Rows with their classes
[-28.6 -39.6  -9.0  -5.0 -16.8   4.9  15.8   9.1  15.0   4.3   7.6 -20.1
  29.5   2.0   2.8  -0.8  16.5   4.2   7.3   6.7  -8.1 -34.3  -5.8  16.2
  -3.9   6.3  -3.4  -8.6 -10.9  -6.1   3.1 -13.0   0.2 -56.7]
Gl
[-15.0  24.5 -10.8   1.7  -5.1   4.3  11.7  -0.4  14.6  -1.1  -8.6 -26.6
  23.1  -1.9   1.5   0.5   2.1   9.4   0.9   3.7  -2.8 -35.0   0.6  37.0
   0.2 -16.3   3.7  -6.9  -9.9  -9.5  -3.2  -6.7   2.2 -48.1]
HN
[-18.3 -14.3  -1.6   0.8  -9.6   2.7  14.4   4.9   8.6   5.0  -1.5 -18.9
  20.5  -3.5   2.0  -0.9  14.4   5.0   5.8  -0.2  -5.3 -21.4  -1.4  13.0
   0.3  -6.1  -2.8  -6.2  -5.7  -8.6   1.9  -5.4   0.7 -41.7]
SR
[-24.1 -31.1   1.2  -0.6 -17.3  17.2  12.7   6.9  15.4  10.1  11.4 -10.6
  26.1   9.1   3.9  -5.1  10.7   4.5  17.4   8.0  -4.9 -17.9  -9.0   6.3
   1.7  -0.4   3.3  -6.4  -9.4  -7.0   7.5  -3.1  -9.7 -51.5]
HN
[-16.5   1.3  -8.0  -2.3  -5.5   5.9   4.5   0.4  13.6   5.7   5.6 -17.8
  18.5   8.4   3.1   0.9  -0.2   8.3   3.2   8.1  -3.0 -29.7  -0.3  22.3
   9.3  -0.5   3.0  -0.9 -12.9  -3.8   2.4  -7.9  -1.8 -30.8]
SQ
[-25.1 -31.5  -4.2   0.6 -13.3   6.7  18.0   5.3   8.7   7.1  -2.0 -11.6
  21.8  -2.0   1.9  -2.8  18.5   1.1   6.6  -3.3  -6.1 -15.8  -4.7  -0.1
  -0.1  -1.8  -5.1  -5.5  -2.7  -8.3   3.6  -4.6  -1.6 -43.8]
SQ
[-22.3  -0.7  -9.1   2.2 -13.4  12.7  11.2   3.1  16.3   8.5  -3.0 -21.3
  29.2  12.7   5.3  -3.7  10.8   6.2   6.1   2.7  -0.2 -34.5  -3.1  14.9
   2.6  -3.1  -0.8  -7.8 -12.6 -11.2   0.6  -6.7  -4.7 -55.5]
Gl
[-25.7 -19.8  -0.2   3.4 -18.7  29.4  13.9   1.9  13.7  14.6   8.8  -5.8
  26.6  27.8   2.8  -9.3  12.4  -1.4  14.2   3.7   0.2 -13.7  -7.4  -2.0
   6.3   1.4   7.3  -8.1 -12.7  -6.2   9.4  -3.5 -10.1 -51.8]
SQ
[-17.2 -16.0  -1.6  -2.7 -10.0   1.3  10.5   6.4  10.3   3.4   0.3 -14.4
  18.4  -7.0   0.3  -0.8   6.7   6.2   5.6   2.6  -5.7 -22.3  -1.1   9.9
   0.3  -4.3  -7.4  -6.0  -4.7  -5.5  -0.1  -4.9   1.1 -38.8]
Hg
[-16.4 -12.5  -4.9  -7.3  -7.6  -3.3   5.1   6.9  13.7   0.4   2.0 -20.7
  20.0  -5.1   1.0   0.1   5.8   9.2   6.0   5.9  -5.7 -27.7  -2.8  17.9
  -0.5  -2.0  -0.4  -5.8  -4.0  -6.8   0.7  -6.4  -2.1 -35.1]
Hg
[-18.7 -14.8  -7.4   0.6 -10.0  14.2  14.7   0.1   8.6   6.2   3.7 -15.8
  19.1  11.1   2.1  -5.1  11.0   1.8   0.5  -2.3  -2.5 -12.6  -3.5   4.9
   4.7  -3.0  -1.8  -4.0  -7.6  -8.8   3.9  -5.8  -2.7 -31.5]
HN
[-23.8 -15.8  -4.7  -0.6 -12.7  11.5   8.7   7.3  15.0   9.3   3.2 -18.1
  25.2   9.8   2.2  -2.7  11.1   6.3   5.3   7.5  -3.9 -34.4  -4.2  14.5
   1.5   2.4   0.0  -9.5  -9.3  -7.6   3.7  -7.5  -0.3 -48.0]
Gq
[-17.7  -6.3   2.3   0.8  -9.6  -3.8   6.0   8.0  14.6   5.2  -3.9 -15.6
  21.6  -6.8   1.6  -7.1   7.2   8.7  10.8   6.0  -4.9 -34.0  -1.7  16.5
   0.5  -5.1   3.3  -7.8  -4.7  -7.2   1.1  -4.9  -3.2 -56.9]
Gq
[-15.5 -12.5  -1.4  -3.4  -7.6  -1.6   9.0   7.6  12.4   1.8  -0.6 -18.2
  19.1 -11.9   1.2   1.3   2.0   8.5   8.8   5.2  -5.9 -26.7  -0.8  16.6
  -0.9  -6.5   3.6  -5.0  -8.0  -6.3   1.6  -3.0  -2.5 -44.7]
Gl
[-16.7 -16.0  -6.9  -0.1  -9.5   3.7  11.1   3.6  10.2   5.0   0.8 -13.9
  20.1   4.6   2.8   0.0  11.0   1.8  -1.2  -2.2  -2.2 -21.1  -2.1   7.7
  -0.8   1.6  -1.5  -5.1   4.1  -6.7   1.8  -6.6  -1.4 -30.8]
HN
[-20.9 -18.5  -2.1  -0.2  -8.5  -1.3  12.9   8.4  13.4   1.5  -4.3 -18.2
  21.0 -12.1   0.0   0.2  13.5   9.1   5.5   1.5  -9.0 -26.4  -1.5  15.8
   0.9  -8.2  -1.9  -3.6  -5.8  -7.7   0.6  -5.5  -1.5 -50.9]
Hg
[-20.1  -6.2  -5.4   1.2  -9.2  -1.9   9.8   3.7   8.6   0.8 -11.4 -21.1
  21.3  -0.5  -1.3  -2.6  14.1   3.5  -3.2   1.3  -2.4 -34.6  -3.5  12.6
  -0.9  -1.8  -5.9  -5.7  -2.5  -5.0  -3.2  -6.5   4.0 -44.2]
SQ
[-21.3 -19.9  -9.7  -8.6  -6.1   6.9   3.7   5.1  14.0   7.0  13.1 -16.5
  19.7  11.7   2.3   1.2   0.4   7.7   6.3   9.2  -6.4 -28.4  -5.5  17.4
   0.2   9.4   2.5  -5.1 -13.8  -5.8   5.2  -9.3  -1.4 -28.1]
Gl
[-16.7 -17.8  -2.9  -1.5 -10.9  -1.9  15.6   9.4  13.5   3.7  -1.0 -15.8
  20.4 -11.1  -1.3   2.4  13.1   7.2   6.7   3.3 -11.0 -26.4  -1.5  16.5
  -0.9  -5.7  -2.1  -5.8  -2.2  -5.0   0.6  -5.3   0.3 -44.6]
Gq
[-18.0 -34.3  -2.1  -6.1 -10.3   6.0  18.3   9.3  15.7   4.3   7.9 -14.5
  15.3 -10.3  -1.2  -3.7  13.1   8.5  11.5   2.0  -4.9 -12.7  -3.0   9.7
  -1.4  -8.1   2.1  -4.7  -3.2  -7.6   8.4  -7.1  -6.9 -44.5]
Gq
[-19.9 -24.1  -1.5  -2.0  -9.8   2.9  14.4   6.2   9.8   5.0   0.7 -15.3
  21.3  -1.0  -7.0  -0.1  16.0   6.1   4.5   1.6  -5.2 -25.2  -4.1   9.7
  -2.4   0.3  -4.7  -7.0  -5.0  -7.2   2.3  -2.8   0.1 -40.0]
Hg
[-17.6  -8.4  -7.9  -8.7  -4.4 -11.5   4.1  13.8  17.3  -3.2  -0.7 -28.0
  22.2 -24.8   1.9   5.6   2.5  10.8   4.2   7.6 -12.9 -40.8   0.7  36.0
  -1.3  -8.5   0.7  -8.7  -8.2  -5.2  -4.1 -13.3   0.9 -45.0]
SQ
[-16.0 -13.3   0.9  -1.9  -6.8  -3.1   7.2   9.7  12.3   2.8  -0.6 -16.3
  18.6 -11.4   1.1   2.2   7.9   9.4   7.0  11.1 -12.1 -21.9  -2.5  15.0
   1.1  -6.0   2.0  -4.4   4.8  -6.0   0.5  -5.1  -1.7 -41.2]
Gq
[-19.2 -32.3   0.6   2.7 -12.5   3.8  16.7   8.4  10.6   5.7  -1.4 -12.2
  21.3  -4.1   1.2  -3.2  15.1   1.2   6.4  -0.6  -4.4 -16.5  -5.4   0.4
  -2.7  -0.3  -2.0  -4.7  -1.5  -5.8   2.3  -3.3  -1.5 -44.1]
Gl
[-19.7  -2.6  -4.3   1.1 -10.4   8.1   9.4   4.1  15.5   3.0   1.0 -21.4
  24.4   4.3   0.2  -1.8   5.1   7.7   8.0   4.3  -3.3 -32.0  -0.3  21.0
  -0.8  -8.7   3.0  -9.3 -17.1 -10.4  -0.9  -7.3  -1.5 -52.0]
HN
[-22.7 -12.6  -0.7  -0.5 -11.1   6.7   5.1   7.7  13.5   6.0   0.6 -14.2
  21.4  -2.5   1.5  -1.4   7.0   5.7  12.2  10.7  -3.9 -26.4  -1.7  16.3
  -2.1  -1.0   5.4  -8.6  -5.5  -9.9   0.7  -2.7  -4.0 -54.4]
Hg
[-18.5 -32.1  -1.9  -6.3  -4.4  -0.7   7.0   9.7   5.7   2.3   2.9 -13.2
  16.2 -13.1   0.1   0.1  11.0   6.6   4.5   3.6  -8.7 -12.1  -5.6   8.2
   4.4   3.5  -8.2  -5.2  -4.7  -2.3   1.3  -7.7  -0.4 -25.3]
HN
[-25.1  -7.0  -8.9  -4.8  -8.5 -11.2   8.9   9.3  15.7   2.2  -5.6 -31.4
  28.2  -5.5   1.4   1.1  10.1  11.5   0.5   6.1 -10.0 -49.6  -0.8  28.4
  -4.6  -3.7  -3.9  -8.8  -7.2  -8.0  -1.4  -9.9   3.4 -56.5]
SQ
[-24.3 -16.6  -5.1   2.3 -13.4   9.8  23.5   1.9  17.8   7.2  -4.4 -25.3
  33.1   3.9   2.4  -2.6  18.6   4.7   4.8  -1.3  -2.4 -31.4  -3.5  17.5
   1.3  -8.8  -1.6  -8.9 -10.6 -13.1   0.7  -7.4  -0.6 -63.3]
SR
[-23.4 -20.4  -4.1  -1.3 -10.4   8.6  10.5   5.1  10.8   6.4   1.2 -16.7
  25.5   7.9   2.2  -2.8  10.9   3.6   5.5   3.8  -2.5 -24.2  -3.9   9.7
   0.5   1.8  -1.3  -4.4  -3.3   0.2   4.0  -4.9  -8.3 -43.3]
SR
[-13.0 -27.8   3.2   0.0  -9.6   2.0  12.8   8.4  10.1   2.4  -0.9 -10.4
  18.8 -11.6   0.5  -4.1  15.3   5.4  12.7   1.6  -6.7 -14.4   0.9   5.6
  -1.4  -8.7   0.4  -4.2  -0.1  -5.3   3.1  -2.1  -2.0 -41.7]
Hg
[-20.5 -29.1  -7.5  -6.0 -10.7   8.0  16.9   5.0  12.9   6.4   5.9 -16.8
  24.8   2.0   1.1  -2.5  13.1   4.7   5.1   1.5  -3.7 -19.7  -4.6   9.8
   0.5   3.2  -0.9  -6.3  -8.9  -7.6   4.3  -6.8  -0.5 -43.1]
Gq
[-22.4 -21.5  -6.0  -1.0 -11.8  10.4  17.0   7.2  12.3   7.3   2.0 -20.0
  27.8  10.0   2.0  -1.8  11.4   5.4   7.6   4.6  -5.2 -31.1  -3.3  12.6
   1.5  -2.6  -0.2  -9.8 -11.4  -8.1   4.8  -6.0  -2.1 -48.8]
Hg
[-17.4  -5.5  -3.3   4.5  -9.6  13.5   7.0   4.9   8.5   9.1  -4.8 -12.1
  18.4  16.0   3.6  -5.0   8.8  -0.6   2.9   1.8   1.7 -27.5  -4.0   6.7
   1.1   1.7  -1.1  -4.0  -3.2 -10.3   0.8  -1.9  -1.9 -44.3]
Gq
[-20.0 -35.8  -0.2  -5.1 -13.1   1.0   7.4   9.6  15.3   7.4   6.9 -13.4
  22.6  -6.5   0.0  -1.1  11.5  11.3  11.2   4.6  -7.9 -31.7  -5.0  10.5
   0.5   3.2  -2.5  -7.1  -8.9  -6.1   3.1  -6.1  -2.5 -49.3]
Gl
[-27.8 -49.7  -8.2  -8.2 -17.7  19.9  27.3   8.2  20.8   8.9  19.9 -12.0
  32.7   1.2  -1.7  -2.4  19.7   8.0  15.1   1.7  -8.4  -6.4  -6.3  11.0
   0.2  -5.2   5.6  -6.0 -17.8 -14.8  11.9 -11.4  -8.7 -53.2]
Gq
[-20.8 -27.5  -2.6  -1.3 -11.5   1.8  10.9  12.5   9.0   6.0   2.2 -22.6
  20.9   2.3   1.2  -1.6  12.3   2.5   3.0   4.1  -4.8 -25.3  -3.3   4.4
  -0.6   3.3  -5.4  -5.2  -5.4  -4.3   5.2  -6.1  -0.2 -40.8]
Gl
[-20.9 -19.2  -7.6  -6.9  -9.3   7.5   8.9   6.4  14.5   6.9  11.2 -19.4
  22.1   5.9   1.5  -0.3   3.6   9.3   7.4   8.3  -7.0 -23.4  -3.9  14.5
   4.7   3.3   2.5  -7.1 -11.6  -6.3   3.8  -8.9  -2.2 -32.0]
SQ
[-20.0 -13.7  -4.9  -7.0 -10.1   6.9  10.5   6.2  13.9   6.0   5.0 -17.2
  22.9   6.6   1.5  -3.7   5.7   6.5   6.0   7.0  -3.5 -27.7  -2.9  14.5
   1.0   1.1   1.4  -8.5  -9.6  -8.0   4.6  -5.1  -1.9 -41.9]
Hg
[-21.5 -15.3  -2.5   2.1 -12.9   6.6  10.9   6.5  10.2   5.2  -0.3 -18.0
  24.1   2.3   2.0  -3.7  12.4   3.0   5.1   5.3  -3.7 -24.5  -3.5  11.4
   0.1  -4.7  -3.1  -6.1  -8.6  -7.2   2.0  -3.6  -1.3 -47.9]
SQ
[-14.8  15.6  -5.9   2.5  -6.7   4.1  14.5   2.8  10.8   0.4  -6.4 -20.2
  20.4   3.7   4.9  -0.4   5.0   6.6   5.0   6.6  -1.5 -33.8   0.6  25.3
  -1.1  -9.5   0.8  -5.4  -6.3 -12.4  -2.9  -4.2  -0.4 -43.9]
HN
[-18.1 -26.7  -4.3  -1.7  -9.9   6.3  12.6   3.6   5.6   6.1   1.9 -14.1
  20.1  12.4   2.0  -1.0  13.3  -1.0  -1.3  -0.4  -0.1 -18.7  -6.2   0.5
  -1.1   6.3  -6.3  -6.4  -6.6  -5.1   3.9  -5.2   1.0 -25.9]
Hg
[-18.0  10.9  -8.8   0.2  -5.5  -1.5   5.4   7.3  14.1  -1.4  -8.4 -31.1
  22.4  -4.9   2.1   0.0   3.9  10.1  -0.3   8.7  -6.0 -46.9   0.7  30.0
  -0.2  -8.8  -0.7  -7.4  -7.3  -9.0   1.2  -7.6   0.8 -52.5]
HN
[-17.7 -18.0  -6.7  -4.5 -10.7  12.5   8.7   3.3  13.8   8.3   9.6 -12.9
  18.5   9.2   1.8  -0.9   7.5   5.9   6.7   4.6  -4.3 -20.5  -4.5   8.1
   0.6   2.8   6.5  -9.4  -7.8  -5.4   4.2  -7.5  -3.8 -36.5]
SQ
[-23.7 -10.4  -4.7   1.0 -14.0   7.8  14.6   6.6  13.8   4.1  -3.7 -20.6
  25.6   5.7   1.9  -1.5  10.1   6.1   6.6   6.8  -2.6 -29.4  -2.1  14.5
   0.1  -3.5  -1.5 -10.3  -6.5  -5.6   1.7  -6.7  -3.1 -55.7]
Gl
[-16.2 -17.5  -4.3  -1.0  -8.4   6.4   9.1   4.7   9.2  12.0   2.4 -14.5
  17.4  10.6   3.1  -1.0   8.6   2.2   2.7   3.5  -1.6 -22.8  -4.7   8.1
  -0.8   5.4  -3.3  -6.1  -8.0  -1.7   3.7  -6.2  -2.3 -30.8]
Hg
[-12.7  -7.6  -2.2  -1.1  -8.8   2.6   6.3   4.2   9.3   3.0   0.9 -15.7
  16.8   1.4   0.4  -1.6   4.6   5.7   4.3   3.0  -4.0 -22.4  -1.4  12.8
   2.4   1.8   0.3  -3.3  -5.1  -5.4   0.9  -3.5   0.3 -34.0]
SQ
[-19.8  -7.4  -6.2  -1.1 -11.8  -0.6  13.5   9.1  15.1   3.0  -5.3 -23.4
  26.9  -6.5   1.0  -0.1  10.6   8.8   1.1   4.3  -4.4 -38.9  -1.1  22.2
  -2.2  -6.8  -4.4  -8.0  -5.2  -7.4   0.1  -7.4   2.3 -54.8]
SQ
[-19.3 -16.1   0.2  -0.9 -10.3   0.7  12.8   7.3  12.7   2.3  -2.7 -16.3
  23.3  -6.2   0.8  -1.9  10.3   7.3   6.7   4.5  -7.2 -27.6  -2.0  15.3
   0.3  -4.5   0.4  -4.0  -3.8  -5.0   0.4  -3.8  -2.3 -50.2]
Gq
[-22.8  -2.8  -8.7   2.5 -12.5  15.7  13.0   2.4  13.3   9.6   1.4 -19.6
  28.4  18.6   3.1  -5.7   7.8   1.9  11.1   6.9   1.9 -32.1   1.6  16.1
   1.9  -2.7   3.1  -7.4 -10.6 -11.4   2.1  -7.4  -3.8 -53.5]
Gl
[-21.1 -19.4  -7.0  -2.3  -9.1  11.9   8.4   1.0   8.8   9.3   7.5 -16.9
  21.8  20.2   2.8  -0.5   8.7   1.1   0.4   4.4  -1.0 -22.9  -4.3   9.9
   2.9   6.7  -2.9  -8.0 -10.5  -7.7   4.8 -10.1  -1.0 -27.3]
Gq
[-18.9 -12.5  -4.6  -2.3  -4.7  -0.8   3.6   9.2  10.6   4.2   1.6 -19.2
  23.2  -3.0   0.5   0.4   7.7   8.9   0.6  10.9  -5.4 -36.6  -3.9  16.9
  -2.1   0.8  -1.4  -7.1 -10.8  -6.1   0.2 -10.4   0.7 -46.1]
SR
[-25.5 -47.0  -5.9  -6.3  -7.5  -8.8  13.4  15.9  14.1   2.8  -0.6 -24.0
  28.0 -22.6   0.3   3.0  22.3  11.7   4.9   3.5 -12.6 -37.3  -3.3  18.6
  -3.3   0.9  -9.5  -4.2  -6.4  -3.9   1.5  -9.8   3.9 -53.9]
Gl

Rows with their classes
[ -4.5  23.9   8.6  10.5  15.9  12.0  33.4  -3.6  -1.3  -8.7  -0.4   3.2
  11.5 -10.0  10.9   7.2   1.1  -6.5   5.2 -10.5   0.9  -3.5  -2.2  -6.9
  -2.4  -2.4  -5.7 -19.0   0.6  -0.9   7.4 -11.1 -16.0  -3.9]
<90>
[ -1.4   4.3   3.5  -3.5   5.0   8.3   6.2   0.1 -10.7  -5.9  -2.2  -2.5
   0.3   8.4  -5.9  -2.0  -0.1  -0.6  -7.7   4.6   4.9  -5.3  -3.2   0.2
  -0.4   9.7   2.5  -4.1  -2.7   0.3   1.9  -5.1  -6.1  -3.1]
<91>
[ -2.3   5.4   7.0   4.0  -0.8   7.1  -2.5 -13.8   8.9  -2.8   3.4   2.1
  -3.9  -2.9  -1.9  -2.2   1.4   8.0 -15.3   0.9  -4.4   0.8  -0.7  -1.1
  -5.2  -4.4  -4.1   4.5  -3.0   0.1   1.0   2.2   0.1  -5.3]
<84>
[ -5.8  11.5   5.7  13.1   4.2   1.6  21.1  -6.6  -4.9 -11.9  -1.4  -6.4
  -2.6   8.7  12.0  -1.2   3.1  -2.8  -5.4   3.5  -0.2 -12.5  -2.4  -3.3
  -3.4   4.0  -4.0 -16.5  -2.9  -1.0   4.9  -1.5  -8.0  -5.9]
<88>
[ -5.2  13.3   0.5   0.7  10.2   3.9  19.6   1.1  -2.9  -6.1  -2.1  -2.8
   2.8  -3.4   5.7   3.0  -0.3  -8.4   8.8  -7.1   2.8  -4.9  -2.7  -2.8
  -1.9   2.5  -2.0 -11.9   0.5  -0.5   4.3  -4.2  -9.5  -2.7]
<84>
[ -2.8  14.4   2.5  -3.6  -2.5  14.3   7.0 -10.8   0.7  -2.3   3.0  12.8
   5.8  -7.9  -4.3   0.2   0.6   2.7  -9.1  -7.4  -0.4   4.0  -2.1   0.4
  -4.9   2.9  -2.8   0.3  -1.7   1.9   3.6   0.0  -3.0  -2.3]
<84>
[ -1.5   0.6   3.3   1.1   0.7   3.2   4.5  -4.9  -3.5  -5.6   0.5  -3.6
  -7.6   7.0 -11.1  -4.3   1.0   0.7  -9.5   5.5  -0.4  -2.1  -0.7  -0.7
  -3.2   9.4   2.9   7.2  -1.6   0.5   2.2   1.4   0.5  -1.9]
<84>
[  0.3  -5.7   1.6  11.6 -17.5 -13.7   5.8  -7.3   3.4   2.6  -2.1  -6.6
  -9.6   0.5  16.4  -6.2   1.0  -2.7   1.5   8.3  -6.5  -2.0  -1.5   0.6
  -0.4  -6.0  -5.1  -0.2   0.3  -0.3  -0.5  11.8   7.0  -1.9]
<84>
[ -4.2  19.0  -1.0 -11.6  -2.2  10.2  -2.7 -15.2   8.6  -3.2   7.0  -3.8
  -1.2 -11.8   6.1   3.2   2.4   1.4   7.8 -11.1  -3.9  -2.0  -1.2  -1.4
  -6.3  -7.1  -6.9   0.0  -1.7   1.7  -1.2   5.9  -2.2  -1.7]
<84>
